Below are the code and all the weights of a small trained network. Each question names an input and a class and asks about switching units off, where a switched-off unit gives its printed mean instead of its output.

import numpy as np


def w(rows, s, z=0):
    codes = np.array(rows[::2]) - 128.0
    scale = np.full(codes.shape[1], s)
    scale[-1] = z or s
    return codes * scale


def norm(h):
    return h / np.sqrt((h * h).mean(-1, keepdims=True) + 1e-5)


def f(y):
    return y / 2 * (1 + np.tanh(0.7978845608 * (y + 0.044715 * y**3)))


def log_softmax(a):
    a = a - a.max(-1, keepdims=True)
    return a - np.log(np.exp(a).sum(-1, keepdims=True))


def net(x, mask):
    res = np.array(x, float).reshape(1, 8) / 4 @ E
    u = 0
    for l in range(3):
        y = f(norm(res) @ A[l][:, :-1].T + A[l][:, -1])
        res = res + np.where(mask[u : u + 9], y, B[l][:, -1]) @ B[l][:, :-1]
        u += 9
    return log_softmax(norm(res)[-1] @ U[:, :-1].T + U[:, -1])


A, B = {}, {}
E = w([
[166,189,178,125,13,143,115,167,136,45],'x0',
[45,76,79,196,68,94,114,86,108,75],'x1',
[107,94,140,127,50,165,180,175,40,221],'x2',
[140,112,55,113,169,255,109,170,83,59],'x3',
[125,126,132,129,130,128,128,129,128,124],'x4',
[102,194,123,169,142,164,179,101,141,127],'x5',
[131,121,136,137,133,126,135,140,129,121],'x6',
[164,187,107,190,145,82,92,146,43,140],'x7',
],0.0075)
A[0] = w([
[93,107,134,75,103,174,198,103,195,117,111],'0.n0',
[109,193,128,131,173,65,107,150,16,109,90],'0.n1',
[190,160,108,188,139,100,106,118,45,128,79],'0.n2',
[82,251,105,173,146,172,253,69,130,120,85],'0.n3',
[185,38,76,49,95,50,40,189,122,136,103],'0.n4',
[153,153,171,127,73,157,117,141,120,92,82],'0.n5',
[124,113,68,114,152,197,111,158,97,96,26],'0.n6',
[130,80,89,88,215,103,178,69,86,144,103],'0.n7',
[70,81,95,171,95,110,120,85,109,79,2],'0.n8',
],0.0068,0.0096)
B[0] = w([
[182,109,119,192,108,126,31,166,137,172,218],'0.n0',
[164,96,97,166,91,175,83,126,215,184,196],'0.n1',
[144,76,114,154,97,183,63,168,217,177,176],'0.n2',
[94,94,254,143,159,167,38,92,65,123,236],'0.n3',
[47,177,253,193,180,218,129,60,93,106,249],'0.n4',
[52,139,101,100,138,111,106,186,126,129,149],'0.n5',
[178,104,82,148,137,170,141,118,108,92,126],'0.n6',
[54,192,127,108,102,105,121,250,156,104,250],'0.n7',
[99,95,91,169,86,116,127,111,108,94,113],'0.n8',
],0.0089,0.002)
A[1] = w([
[168,179,145,119,46,129,111,148,112,33,56],'1.n0',
[195,145,114,47,188,179,88,179,96,123,2],'1.n1',
[113,166,141,186,133,186,141,88,137,135,24],'1.n2',
[111,75,54,148,117,150,109,112,81,50,27],'1.n3',
[94,75,72,141,247,98,140,128,104,178,65],'1.n4',
[114,115,103,144,49,192,230,139,106,187,48],'1.n5',
[73,48,156,72,97,207,186,103,254,126,18],'1.n6',
[115,122,126,147,66,195,233,113,91,198,61],'1.n7',
[141,158,103,126,151,128,108,58,212,75,43],'1.n8',
],0.0069,0.0038)
B[1] = w([
[10,159,91,88,142,131,146,189,174,198,235],'1.n0',
[116,108,125,148,91,109,189,60,143,167,205],'1.n1',
[113,92,149,118,130,119,87,160,159,107,122],'1.n2',
[144,133,140,133,124,137,205,73,145,184,193],'1.n3',
[29,189,138,70,21,168,128,201,188,128,239],'1.n4',
[154,112,113,85,193,45,76,162,70,73,234],'1.n5',
[195,182,107,255,111,145,22,155,122,182,167],'1.n6',
[165,99,137,70,187,38,42,139,82,67,250],'1.n7',
[127,97,117,107,192,56,98,184,20,113,214],'1.n8',
],0.0087,0.0024)
A[2] = w([
[153,162,101,129,210,73,131,119,177,18,1],'2.n0',
[134,203,140,100,47,133,131,172,143,60,33],'2.n1',
[116,160,91,135,187,97,120,106,204,70,59],'2.n2',
[160,154,180,109,114,2,181,57,188,147,80],'2.n3',
[62,53,82,186,40,73,158,76,91,107,82],'2.n4',
[217,166,185,65,152,135,209,134,129,200,94],'2.n5',
[154,129,56,93,172,226,151,141,108,45,95],'2.n6',
[193,92,97,181,96,139,67,168,193,162,63],'2.n7',
[83,121,174,134,141,169,105,101,93,130,62],'2.n8',
],0.0083,0.005)
B[2] = w([
[149,118,127,65,137,106,126,145,58,113,185],'2.n0',
[60,117,119,110,168,137,136,162,168,178,159],'2.n1',
[166,91,144,95,98,120,96,196,78,117,188],'2.n2',
[113,60,108,153,61,166,187,100,86,183,243],'2.n3',
[204,180,109,84,208,184,152,122,177,78,254],'2.n4',
[139,141,67,139,173,151,133,89,167,9,210],'2.n5',
[129,96,180,160,59,48,184,64,141,195,225],'2.n6',
[159,164,70,159,122,107,116,137,92,152,189],'2.n7',
[134,125,191,123,105,128,119,121,136,110,163],'2.n8',
],0.011,0.0037)
U = w([
[18,166,110,73,114,116,139,220,184,165,253],'0',
[175,86,139,65,157,50,85,168,22,98,201],'1',
[200,148,83,228,115,150,39,143,151,191,91],'2',
[142,74,138,156,68,124,248,52,124,185,27],'3',
[89,127,253,154,167,202,84,87,117,98,69],'4',
[173,163,61,99,198,166,180,96,185,45,108],'5',
],0.015,0.0014)

Each question gives the input, the list of numbers given to net, and the class t.
The units are the neurons (one row each of A and B). Each row of codes is followed by its name. A weight is (code - 128) times the scale printed after its matrix; where a second scale follows, it is the last column's (A, B and U).
mask holds one flag per neuron, layer by layer. A switched-off neuron (its flag False) gives its mean, the last column of its row in B, instead of its output. The means were averaged over made-up inputs and are rounded, as every weight is.
A unit's drop is (log p(t) with every unit on - log p(t) with that unit switched off) / (log p(t) with every unit on - log p(t) with every unit switched off).
The circuit of an input: a set's keep is (log p(t) with only the set's units on - log p(t) with every unit switched off) / (log p(t) with every unit on - log p(t) with every unit switched off). Starting from the 12 units with the biggest drops (on a tie, the unit counted first), units are removed one at a time, each time the one whose removal leaves the highest keep (on an exact tie, the one counted first), for as long as the keep stays at least 0.8.
units of the circuit, in order: the units of the circuit, biggest drop first
unit that matters most: the unit with the biggest drop
top k neurons: the k neurons with the biggest drops, biggest first
top k neurons in layer l: the k neurons of layer l with the biggest drops, biggest first
input [5,3,-2,8,-2,6,-6,2], class 3: unit that matters most	2.n6
input [6,7,6,-6,-8,-6,-7,-6], class 5: top 3 neurons in layer 2	(2.n4, 2.n6, 2.n2)
input [5,8,-3,-3,6,-7,-3,2], class 5: top 2 neurons	(2.n4, 0.n3)
input [-1,-8,-1,-5,-7,3,1,7], class 5: top 3 neurons in layer 2	(2.n5, 2.n6, 2.n2)
input [8,2,-2,3,-5,4,4,8], class 0: top 2 neurons	(1.n0, 2.n1)
input [7,7,-4,-2,-1,1,-4,1], class 0: top 2 neurons in layer 1	(1.n0, 1.n1)
input [-6,6,1,1,-8,7,8,6], class 4: top 2 neurons	(0.n3, 0.n0)
input [-5,6,-8,-8,-3,3,1,-2], class 1: top 2 neurons	(1.n8, 2.n2)
input [6,5,0,6,1,2,-1,-1], class 0: top 4 neurons	(1.n0, 2.n1, 2.n3, 0.n5)
input [6,-4,7,8,2,-6,-1,6], class 3: top 2 neurons	(2.n6, 1.n1)
input [6,-1,5,1,-3,-2,-7,6], class 0: top 2 neurons in layer 0	(0.n0, 0.n5)
input [-2,-3,-5,-7,7,1,7,5], class 3: top 3 neurons	(2.n3, 1.n7, 1.n5)
input [0,-8,6,7,8,-1,4,3], class 5: top 3 neurons	(2.n5, 1.n1, 2.n3)
input [3,-6,-4,-8,-4,-6,5,-2], class 3: unit that matters most	2.n3
input [4,-7,-8,0,6,1,-3,4], class 1: top 2 neurons in layer 2	(2.n0, 2.n2)
input [-5,-3,-2,5,1,-6,-7,3], class 4: top 2 neurons	(0.n4, 1.n0)
input [3,1,-2,-7,1,-8,2,-7], class 4: top 3 neurons	(0.n4, 0.n1, 1.n6)
input [4,-3,-6,-5,1,8,-1,1], class 4: top 3 neurons	(0.n3, 1.n7, 1.n5)
input [-8,8,-8,2,1,7,7,-8], class 0: top 3 neurons in layer 1	(1.n4, 1.n7, 1.n5)
input [-2,0,8,-6,-5,5,4,2], class 1: top 2 neurons	(1.n7, 1.n5)
input [7,8,6,-7,-1,2,-4,3], class 5: units of the circuit, in order	(2.n4)
input [-4,-5,-7,3,-3,-8,8,-3], class 4: top 2 neurons in layer 0	(0.n4, 0.n6)
input [-7,-1,-2,7,-3,3,1,-8], class 2: top 2 neurons in layer 1	(1.n6, 1.n0)
input [3,-1,4,-6,2,1,1,8], class 2: top 2 neurons in layer 0	(0.n2, 0.n1)
input [-1,5,3,3,-8,-1,-6,-5], class 2: top 4 neurons	(1.n6, 2.n7, 1.n1, 2.n5)
input [3,-8,7,-4,1,-2,6,5], class 5: top 2 neurons	(2.n5, 1.n8)
input [-3,8,-6,0,-2,-7,-8,2], class 5: unit that matters most	2.n4
input [5,-2,-5,5,-4,-2,2,1], class 0: top 2 neurons	(1.n0, 1.n7)
input [7,-7,-5,4,4,5,-8,-3], class 0: top 2 neurons in layer 1	(1.n0, 1.n3)
